Here is a tiny trained network, its code and every weight. The questions are about switching its units off for an input and a class, where a switched-off unit gives its printed mean instead of its output.

import numpy as np


def w(rows, s, z=0):
    codes = np.array(rows[::2]) - 128.0
    scale = np.full(codes.shape[1], s)
    scale[-1] = z or s
    return codes * scale


def norm(h):
    return h / np.sqrt((h * h).mean(-1, keepdims=True) + 1e-5)


def f(y):
    return y / 2 * (1 + np.tanh(0.7978845608 * (y + 0.044715 * y**3)))


def log_softmax(a):
    a = a - a.max(-1, keepdims=True)
    return a - np.log(np.exp(a).sum(-1, keepdims=True))


def net(x, mask):
    res = np.array(x, float).reshape(1, 7) / 4 @ E
    u = 0
    for l in range(3):
        y = f(norm(res) @ A[l][:, :-1].T + A[l][:, -1])
        res = res + np.where(mask[u : u + 7], y, B[l][:, -1]) @ B[l][:, :-1]
        u += 7
    return log_softmax(norm(res)[-1] @ U[:, :-1].T + U[:, -1])


A, B = {}, {}
E = w([
[143,121,66,157,1,165,134,138,142],'x0',
[127,126,129,129,128,127,129,126,127],'x1',
[70,81,100,103,104,205,49,80,84],'x2',
[128,126,127,128,129,127,128,127,128],'x3',
[128,129,129,128,128,130,127,128,128],'x4',
[99,151,115,109,116,126,141,74,194],'x5',
[128,127,127,129,129,129,130,128,129],'x6',
],0.0022)
A[0] = w([
[112,124,108,151,112,115,167,85,204,108],'0.n1',
[50,163,143,52,192,155,74,41,122,131],'0.n2',
[188,171,184,133,255,66,182,155,181,110],'0.n3',
[116,128,106,135,136,134,144,129,128,153],'0.n4',
[121,126,126,130,130,133,135,133,128,129],'0.n5',
[215,144,102,195,92,119,132,222,85,27],'0.n6',
[165,181,101,166,44,82,170,189,145,9],'0.n7',
],0.0025,0.0011)
B[0] = w([
[121,183,170,110,152,118,100,136,123,150],'0.n1',
[122,21,127,152,186,109,147,102,186,210],'0.n2',
[27,151,152,90,6,106,121,121,87,255],'0.n3',
[130,130,148,120,127,124,122,127,128,136],'0.n4',
[137,125,131,119,126,125,126,124,127,128],'0.n5',
[75,60,160,132,139,111,176,103,144,169],'0.n6',
[178,98,146,158,199,195,131,128,157,176],'0.n7',
],0.0026,0.0018)
A[1] = w([
[105,84,63,142,6,231,50,101,110,64],'1.n1',
[122,128,127,127,119,132,116,125,125,117],'1.n2',
[128,198,195,106,217,35,175,161,140,216],'1.n3',
[220,131,128,167,111,125,162,241,92,56],'1.n4',
[122,229,143,123,59,126,163,87,224,4],'1.n5',
[252,202,101,185,27,92,251,181,181,19],'1.n6',
[121,47,155,128,209,120,70,137,21,145],'1.n7',
],0.0025,0.00044)
B[1] = w([
[107,197,188,101,137,35,192,137,121,229],'1.n1',
[132,136,141,124,138,116,143,131,130,128],'1.n2',
[102,120,67,118,3,174,133,89,95,206],'1.n3',
[65,66,151,144,121,132,126,80,108,162],'1.n4',
[166,187,59,110,107,167,76,142,142,179],'1.n5',
[159,84,135,139,228,190,66,115,159,253],'1.n6',
[228,220,52,152,137,155,125,153,179,198],'1.n7',
],0.003,0.0023)
A[2] = w([
[171,28,167,188,178,147,112,183,102,3],'2.n1',
[117,121,149,142,70,115,153,195,4,47],'2.n2',
[117,125,80,124,72,145,104,113,95,97],'2.n3',
[140,127,104,124,181,118,100,128,107,132],'2.n4',
[206,155,99,127,211,165,65,180,84,22],'2.n5',
[123,121,86,116,124,168,109,95,181,160],'2.n6',
[61,94,174,99,135,105,126,124,43,184],'2.n7',
],0.004,0.0016)
B[2] = w([
[60,110,192,66,34,132,187,141,125,200],'2.n1',
[212,112,126,177,254,97,87,83,77,252],'2.n2',
[124,163,190,109,171,59,185,134,135,150],'2.n3',
[145,111,120,174,137,153,138,125,189,145],'2.n4',
[157,215,93,127,49,162,126,163,210,194],'2.n5',
[138,129,137,144,146,109,131,192,61,204],'2.n6',
[184,133,112,167,99,155,135,175,155,225],'2.n7',
],0.0038,0.0021)
U = w([
[225,119,148,189,199,60,130,124,10,215],'0',
[197,191,60,143,112,225,92,187,214,165],'1',
[20,213,128,53,45,49,156,103,112,174],'2',
[51,25,80,106,252,137,90,72,165,2],'3',
[97,3,210,133,50,196,200,171,126,61],'4',
],0.0075,0.0013)

Each question gives the input, the list of numbers given to net, and the class t.
The units are the neurons (one row each of A and B). Each row of codes is followed by its name. A weight is (code - 128) times the scale printed after its matrix; where a second scale follows, it is the last column's (A, B and U).
mask holds one flag per neuron, layer by layer. A switched-off neuron (its flag False) gives its mean, the last column of its row in B, instead of its output. The means were averaged over made-up inputs and are rounded, as every weight is.
A unit's drop is (log p(t) with every unit on - log p(t) with that unit switched off) / (log p(t) with every unit on - log p(t) with every unit switched off).
The circuit of an input: a set's keep is (log p(t) with only the set's units on - log p(t) with every unit switched off) / (log p(t) with every unit on - log p(t) with every unit switched off). Starting from the 12 units with the biggest drops (on a tie, the unit counted first), units are removed one at a time, each time the one whose removal leaves the highest keep (on an exact tie, the one counted first), for as long as the keep stays at least 0.8.
circuit, biggest first: the units of the circuit, biggest drop first
unit that matters most: the unit with the biggest drop
k most important neurons: the k neurons with the biggest drops, biggest first
top k neurons in layer l: the k neurons of layer l with the biggest drops, biggest first
drop when u is switched off: that unit's drop, to one decimal
input [7,-5,-3,-3,-3,0,-4], class 4: circuit, biggest first : [1.n7; 0.n6]
input [-6,-6,6,1,1,-7,0], class 1: circuit, biggest first : [1.n7; 2.n5]
input [2,-7,1,8,6,-3,-1], class 0: unit that matters most : 1.n1
input [7,7,0,-7,-6,-4,8], class 4: 2 most important neurons : [0.n3; 1.n6]
input [4,-2,1,0,2,-6,4], class 0: 2 most important neurons : [2.n2; 1.n1]
input [0,-3,1,2,-5,-3,-3], class 1: 3 most important neurons : [0.n3; 1.n7; 1.n3]
input [-1,-1,-6,2,-2,5,7], class 2: 2 most important neurons : [0.n3; 1.n7]
input [0,-3,1,3,8,4,-8], class 3: 3 most important neurons : [0.n2; 0.n3; 2.n2]
input [-7,4,7,6,-3,-7,-7], class 1: 2 most important neurons : [1.n7; 2.n5]
input [-8,2,3,7,-1,-6,-2], class 1: 2 most important neurons : [1.n7; 2.n5]
input [7,-1,-1,-4,3,-3,-8], class 4: 2 most important neurons : [1.n6; 0.n3]
input [-7,-6,3,4,-1,0,-4], class 1: top 2 neurons in layer 1 : [1.n7; 1.n4]
input [5,6,8,3,-1,-1,-4], class 0: top 2 neurons in layer 2 : [2.n2; 2.n1]
input [-2,2,-6,-5,5,6,-5], class 2: unit that matters most : 0.n3
input [-4,5,4,1,-2,0,-2], class 1: 3 most important neurons : [1.n7; 2.n5; 0.n6]
input [1,1,-6,1,8,-2,1], class 4: 2 most important neurons : [1.n6; 0.n7]
input [6,4,-2,7,-8,-8,7], class 4: drop when 2.n1 is switched off : 0.5
input [6,-7,-8,-4,4,-1,8], class 4: top 2 neurons in layer 1 : [1.n7; 1.n4]
input [5,7,-3,-2,4,-2,-2], class 4: drop when 2.n1 is switched off : 0.2
input [4,-8,-4,0,-5,-7,5], class 4: unit that matters most : 2.n1
input [-6,2,1,4,4,-3,8], class 1: drop when 1.n7 is switched off : 0.7
input [-2,7,4,7,3,-8,-5], class 1: drop when 2.n5 is switched off : 0.3
